Each row is followed by its class.
 -6 -11  37  -1  27   4  13  -6  -7   2  -6  11  -9 -21   1  -4   1   0 -16 -25   0 -12  -1  -8 -11 -26  16   6  -2 -18   6 -19  25  10   7  16 -20   9  -2 -15  -9  -2   6  -9  -7 -25   9 -16  -4  10 -25   1   2  18 -13  10 -10  -9  12 -43 -31   8 -22  16 -30 -17   9  31  14  -5 -15  -7   9  -3  -5  16 -> Gh
-15   1  27  15  20   9   6  -1   4 -13   0  27  -8 -16  -4 -13  10   1   0 -17   0 -13  -6  -2  -2 -15   9  -6  -8 -15   7 -18   5   0   2   9  -5   4   4  -7 -13  -5   6  -1   6  -6  -5  -3  -1   3 -16   2   1  11  -9   3  -6  -7  -3 -20 -20   7 -16   2 -11  -7   0   8   4   5 -10   9   7  -9  -4  10 -> Gh
 -5 -36   3  27  19   3  12  21  -8 -14  -7  16  -4 -14  13  -5  -8   3 -11  14  22  19  18  -1 -10   1  25   4   4  -5   6   0  31 -12  -6   7   6   7 -12  -2  -1  17  -4   2   8  -1  -8  -7  -2   3  12 -14   4   0   0  -5   7   6  10 -15  28  16   4 -15  11  -9   7  11  20  -2   1   3  -2 -28 -16  28 -> tp
 -3 -16  -2   6   7   8  10  20  -2   7  -1  32  -3  -4  11   1   3   6  -7  23   6 -12   2   4   6   9  13  -8  -2   1   7   4  27 -11  -2 -16  10   4 -83   2  12  18   4  -5  16  -6 -10  -1  -2  24   3  -7   1  -1   7   1   6   1   6  -4  12  14   7   5   5   2   0   3  -2   2  16   6 -14 -24  -6  -1 -> tp
  3 -43  18  15  21  -5   5  20 -15 -10  -8  -2   5 -32   7   2 -13  39 -20  -4  -2   6  24  -1  36 -12  15   4   5  -4  -3 -15  35 -12  10  14  -6   8 -14  -6  10   7  -3   1  -5 -15  -2  -5  -4   5  -6 -13   0   6  -7   5   3   2  10 -30  26  18   2   6   6  -4  15  30  24  -6  -6  -9  -5 -32 -19  27 -> tp
  3 -39  12  27  18   7  13  38  -7  -4  -4  16   0 -16  16  -4  -3   1 -11  15   9  12  24   0 -10  -2  20  -2   0  -6  -5  -4  42 -18  -4   5  -3   2 -18   8   7  15  -1   3  14 -15 -12  -7   1  16   1  -7   0  -6   2  10   5  11  12 -11  33  18   5   1  17  -2   6  18  10   2   1   3  -3 -37 -19  16 -> tp
 32 -53 -48  88  23  -8 -37 112   4  42  28   0  10 -83 -19  -9 -88   3 -41  97 -33  62  -9 -48   5  75 -16 -28 -40 -15 -33 -27  -8  -4 -22 -63  17  82  13   2  18  37 -17  27  75  47 -57  15  10  68  18 -27 -23 -56  25 -38  25  16 -12  57   8 -22  42  28  87  42 -85 -11 -35   4 -21  34  18 -45  12 -78 -> dg
 38 -14  -1  39  10  -8 -10  34   0   4  17 -39   1  -7  -1  -5 -13   3 -34   4  -5  22  25 -12 -14  27 -31 -10 -30  -6  -8  -1  11  -8   6  -8   0   0  -2  13 -22 -20  11  33  -9  60 -22   1   3   7  -9   4 -10 -10 -10   1  11   2 -28  18  58   0  13   1  65  13 -24  28  14   0 -26 -16  15 -66 -13  29 -> dg
 19 -72  23  66  32 -12   5  50  -6  -3 -10  -4  -7 -44  12  -2 -27   4 -39  18  13  37   5 -26 -31  13  12  -3 -10 -27 -14 -17  69  11  -3   6 -13  27  -8 -18 -21   3  -1  16  19 -14 -29 -25   8  33 -21 -22  -4   2   6  -2   7   9  16 -35  29  24  10   7  57  -4  -1  36  23  -4 -51  -5  16 -68 -34  44 -> tp
 21 -10  -8  43  -9 -10 -15  18   3  -4   4 -41  -3   8 -10 -10 -10   3 -11   1  28  21 -25 -23 -21  24 -31   1   0 -11 -14   4  14  16   6   8   3  -3   4 -11 -28 -22  -9  18   9   6 -12  -9   6   3  -4  -6  -3   1  -3   2   3   8   3  14  17  -3  24  -6  50   5  -8 -10  -6   4 -49 -10  10 -21 -11  29 -> dg
 -6 -21   6  24  20   1   4  20   5 -16  -3  19 -11 -38  -3   5 -14   2 -13  10  -3  10 -17 -14  -6   4   3  -3  -5 -18  -1 -15  22   3   0  -2  -9  17  12 -13   7  19  -6  -2  15 -11 -13 -10   4  17  -8  -7  -1   2   8  -5  -3  -3   6 -20 -16   5  -5  14  -3   0  -1  10   5   6 -12  12   9 -14   1 -10 -> Gh
  0 -18   3  23  11   6  14  22  -1   1 -10  20  -5 -16  15   4   5   2  -3  20   6   1   7  -1  -3  11  19  -8   1   2  13   6  31 -14  -6 -51  -2   7  -3   5  -2  11  -2  -6   2   1  -5  -2  -2  14  -1  -6   1   2   2   7   4   2   1 -19  10  12   5  -2  14  -1   8  11  12  -2   1   0  -2 -32 -18   8 -> tp
 14 -49  19  31  29 -10   4  57 -11   1   4   0  -2 -39   5   0 -38   2 -68  -5  -4  -4   6 -23 -16   0   5  -1 -17 -30  -3 -33  43  -6   0   1 -20  26  -6 -15   9   4  -3   3  26 -26 -17 -19   4  18 -25 -12   0   7  -6  -3   9   6   8 -29   9  17  -2  21  26  -6  -8  41  27  -1 -39   0   7 -36 -19  21 -> tp
  2 -23  21  12  25   6   7  12   6  10  -9  19 -13 -37   7  -2   3  10 -12   2  -2   8  -7 -23  -7  -4  18   2  -9 -14   1 -11  29   6  -1  -1 -11  24  -1  -9  -7  10   8   5  -1 -15 -12  -8   1  25 -15  -6  -8   1  11   3   5  -2  -7 -33 -20  11 -11  29   1 -11   1  25   6  -9  -9   3  17 -29 -10   5 -> Gh
  7 -32  23  35   7  -1   4   0  23  -7 -19 -18 -24  -1  14   0  12   7  -1  -8  33  22 -58 -19 -45  17 -10  17  24 -20   2  21  64  45 -14  25 -19   0  14 -36 -48 -24   1   8  -3 -36  -7 -31   5  27 -17 -13   4   9   4  21   0   4  17 -40  -3  27   8 -10  47 -27  21  -5  10 -14 -66 -11   8 -34 -37  55 -> Gh
  8 -28  -6  39  16   0  -1  34  -3   7   6  -4   1 -34   7   3 -18  -7 -24  23  -1  37  11 -18 -19  21   4  -2  -5  -6  -2  -8  11  -3  -1 -11   3  16  -7   4 -10   5   1  11  15  27 -29  -2 -12  19  -2 -14  -5 -15   2  -6  14   6  -8   2  27   5   7  -1  24   4 -15  11   6  -2 -13  -1  10 -39 -15  15 -> dg
  6 -22   7  -2  11   1   3   5   0   7  -5  -1   0 -10   9   8  -5   1 -13   4   2   6   3   6 -11  -3  10  -1   8   0  37   3  29   7  -6  -2  -8   8   1  -7   4   7  15   1  -8  -8  -5  -6  -6  17   5  -8   0   4   1   9  -3   1  14 -17  12  18   1   4  14  -8  16  18  14  -5  -6  -1  -2 -20 -26  13 -> tp
 11 -33  -7  35   9   0  -3  25   4   0  -1 -10  -4 -21  12   9  -9   4 -26  28   9  32   9 -10 -15  26   3  -6  -2   6  -3  10  20  -1 -13  -9   4  15   7  -5  -6   6   1  13   4  20 -11  -2  -1  23   5 -18  -5 -11   6   4  14   3 -13   9  37  12  21  -8  53   3  -7   1   5  10 -13   1   7 -44 -16  11 -> dg

Each row is followed by its class. Each block has new classes.
  6   5   8  -7  -9   8   9   5  -8  -2  17 -22  -1 -37   4 -32  -8  -3  -3   0  -4 -12   0  -4   4   5  17  -2 -10   3 -13  -5   7   6  -3   5   3 -11   9   5   1  -3 -15   1  -9   3   7 -10   9   3  14 -14   8  -4  -1   0  10   5  -4   3   9  -2   9 -12   3 -27 -14 -17   2 -15  -1   6  -9  -8 -15   5 -> Y
 10  12  -1  -4 -17  -6  23   7  11  16  10   2  12 -30   6   1   1   6  -7  -3   1   1   2  10 -15   5   9  -9 -13  -2   7  -4  -8  -1  22   4   8  -4   0  -3 -12   5  -7   6  10  -5  -4   4  -2 -18   1  -7   9  -6   5   5   1  -1  19  -3   4  -5   6   5 -10  -1   4  -9 -15   5   2  -5  -2  -5   3 -12 -> Y
 -3  -3 -11   9   4   8  -4   7   7   4  -7  11  -5  30 -11  20  13   0   6  -5  14  15  -3   3   7   4  -6   8  11  -5 -18  -2 -14   8  -8 -11  -5  11  -2 -18 -13  -2  22 -12  26   6 -19  10  -4  -5 -12   3  -2   2 -16  -3 -22  -1 -13  -1 -21  -5   8  12  -5  43 -14  17   8  19  -2  -7   2   8 -12   0 -> Y
 18  14   4 -16 -23  -4  20  12   2  27  14  -8  18 -31   5 -12  -6   5  -8  -1   9   1   2   8  -9   8  12  -2 -14   3  -5  -4  -4   3   2   9   3  -8   0  -8  -8  -2 -11  11  16  -4  -8   4   5 -16  -6  -2  26 -21  -4   7   3  -1   3  -8   9  -3   9  -4 -21  -1   7 -12 -14  -7   9   4   8 -19  -1   4 -> Y
 -3  -1  -6  -9 -15  -4  25   3   8   7  -8   3  24 -12  -5   4  -7  -5   7   7   4 -11 -10   9  -3 -20   2   1 -16 -13  17   1 -13  -4  13   4  14   2  -8  10   6  -1  -4   2  26   1  -1  12 -22 -17   0  19  -7   0   7   0 -12  -6   9   0 -16 -14  -9  25  -2  -7   7  12  -7  -5   1 -10   4 -11  13  -1 -> Y
 -3  13 -10 -10 -15  -3  25   7  17  11  -3   6  10 -16   2  38  -1  -2 -19  -6   8   5  -6  16 -18  -9   2   3 -16  -8   8   3 -12 -14  14  -4   7  16  -2   2  -5   6  -3   4  10  -8 -13  12  -7 -22  -6  13  -1  -9  -4  -3 -21   6   9   1  -5  -4   6  24 -24   6   1  -6 -25  -5  15 -11  21  -4   9  16 -> Y
  3 -10  -3  -1  -3   2  -1   6   2   0  -4   8  24  -3   2   0  -2  -8   4   7   4  -9 -10  -2   2  -9  11 -10  -8 -11  17  16  -4   5  10   8   0  -9  -8  -1   3   4   2   2   9  12   9   5   4  -8   1   2  -1   0  16   2  -9   2   1  -9  10 -17  -4  12  -8  -2  14   4 -12  -4   2  -5  -8 -13   1  -4 -> Y
 11  18   1  -8 -20   3  28  19  11  19  16   1  11 -25  13   6   5  -6 -11  -5  12  -9   0   7  -5  18  14  -9 -10  -8   1  -8  -2  -6  14  15   2 -16  -2  -7 -10   5  -6   8  15  -2  -9  -4  -8 -15 -15   0  13  -6   6  -4  -6   3   6  -1   3   1  13  14 -10  35 -16  -6 -30   0  -5   1  -5  -8   0  10 -> Y
  1 -17  -1  15  -8  -8   2  -8  -9 -13   6  -2  18  -4   2 -28 -12   7   5   0   0 -27   6   7 -13  10  -1  -4 -10  10 -12   0   6  13  -6   4  -6  -6   0 -12  -1 -15 -15   0   1   6   4   1   2  11   8 -12   0  -8   0   2   3   1  -6  -3   6  -2  -4  -7  -5  -9  27 -15  14 -12   0   3   0  -1 -11   2 -> Y
  4  16   7 -44 -10  -3  22   9   1   5  17   3  17  12 -24  29 -27 -11  -9  14 -16   3 -16   4 -26 -29   3   4 -13 -12  13 -28  -7  -6  15  -9  30 -12  -1   2  12  -4   8  19  -7  18  20   6  -6  -3  34  -4  10  21  -6  -2  15  53  30  -7  -7  -5   2   1  12 -47 -27 -39 -22 -14  23  -2  -2   6   1  11 -> D
  5   5  -5 -19 -16 -19  22  -1  13   2  22   4  25   3 -12  17 -13   8   6  -2   1   5   4   9 -29  -7  -4  -7  -9 -13  10  -1  -8   1   6  -7  20 -13  -9  -2   3  -4 -11  10  12  11  12  14 -15  -2  14 -10   0  -2 -12   0   8  21   8  -7   2  -9  -3   5  -9 -18  13 -26  -6 -13  13   3  12   6   1  14 -> D
  6  23  -3  -2 -14 -17   5 -13  -8   0  24 -18  11 -32  -5  -2 -19  13 -15 -14  -3  -2   1  21 -28   8  17   4 -23   6  -9   1  -1  -6  -1   9  18   7  11  -9 -15  -3 -22  -3   8 -12  -8  12   2  -9   8  -9  16 -16 -11  14  21   2  -6  -4   8  -5  11 -11 -10 -35   8 -37   7 -18  19  14  24  -2   2  18 -> Y
-19 -10 -21   5   5  -1 -10   7   5 -19 -10  19   2  53 -25  37   5  -6  13  -6  18  32  -3   1  -9 -10 -25  19   9   0 -29 -17 -13  -1  -9 -27   3  27  -5 -34 -23 -23  26  -7  28  23 -19  22 -10   1  -1   4 -32  12 -32  10 -34  10 -14  -4 -27 -17  -7  14  -1  53  -5  29  25  31  19   1  13  10 -23  -3 -> Y

Each row is followed by its class.
 10 -27  11   7  15  -2  35 -14  37   1  -3 -10  -7 -14  26   9  -5  -8 -12 -22  22   9  25 -37  10  13  46  -7  20  -2  -3   9  -3 -10 -29  -4   5 -42  -9   1  12  16  10  -8 -18  62  -6  -5  14   1   9   0   1 -18   4  14  15  -8   9   8 -30 -15   4  -3   5  21  16 -19  -9   7   3   9   6  14  25 -15 -> lc
 -5 -10   6 -14   6   9  73  -6  -6   3   4 -17  -6  -4  -3   6   5  15  16 -30  32 -30   6   6   8   3  18   3   2   3   4   8  -2  -3 -42   2  16 -34   1   2 -13  -5  11   9  -9  21   6  10  19  -9   0  -7  25   6  -7   5  19  -4  -6  13 -12  40 -10  -2   5   2 -11  -1  -4  -7   3  -7  10  25   3  -2 -> Sf
 -7  12  -5 -12 -15 -11  24 -11  -3  -4   1   1   1  -2   6  -9  11  -1   7 -12  33 -31  -2   2  -3  11  43   3  12   4  -2  -8  -2 -12 -41  -2  -1 -14   6  -4 -50 -28  16  13 -15  -3   2  -6   7   3  -2   8 -11  -2 -16  15  49  -2  -1  15  10  13  -6  -7  -4   4  18   5   1 -14   4   2  -1   8   4 -11 -> gd
-10   2   7  -3  15   2  73  -1 -11  -6   8  -5   9   4   6   7  20  15  29 -31  25 -46  16  47  -1 -13  26  12  14 -13  12  -3   9  -8 -13  10   8 -39  -8 -13 -73  -7  16  14   2 -29  11  -8  26   5 -15   3   6   1  -8   2   5  -7 -11   9  -5  60  -9  -9  26  -2  -1  -5  -3 -20  12 -12   5   1   0  -7 -> tn
  3  20  -5  37  16   7  73  15   1 -13  16   6  -4  -9  -6 -10  -8  -9   8 -20   1 -10  -3   4  -8 -19   6   3   4  53  -2  -4  -5   1   3  16 -17  -9  -3  -5 -62  -2  12  33   1 -25  -5   9  31  -5   7  28  30   4  16 -15  -5  13 -20  12 -22  10   3   9  21 -10   6  -1   3 -12  12 -13 -25  17  20 -15 -> tn
  2  -5  -6 -18  -7  -5 -18 -16   3   6  -6   7   3  -7   3  -5   6  13   7 -12  16 -19   4  -5  -2  26  18  11   9   1   1  -7  -6   1 -19 -15  -7 -20  23   6 -19  -5   5   4  -8  22   2  -4   5   7  -8  -3 -16   1  -9  11  18  -9   5  -8  18  16 -23   2 -10   3   3   5 -10  -6   5   4   2   2  -7 -15 -> gd
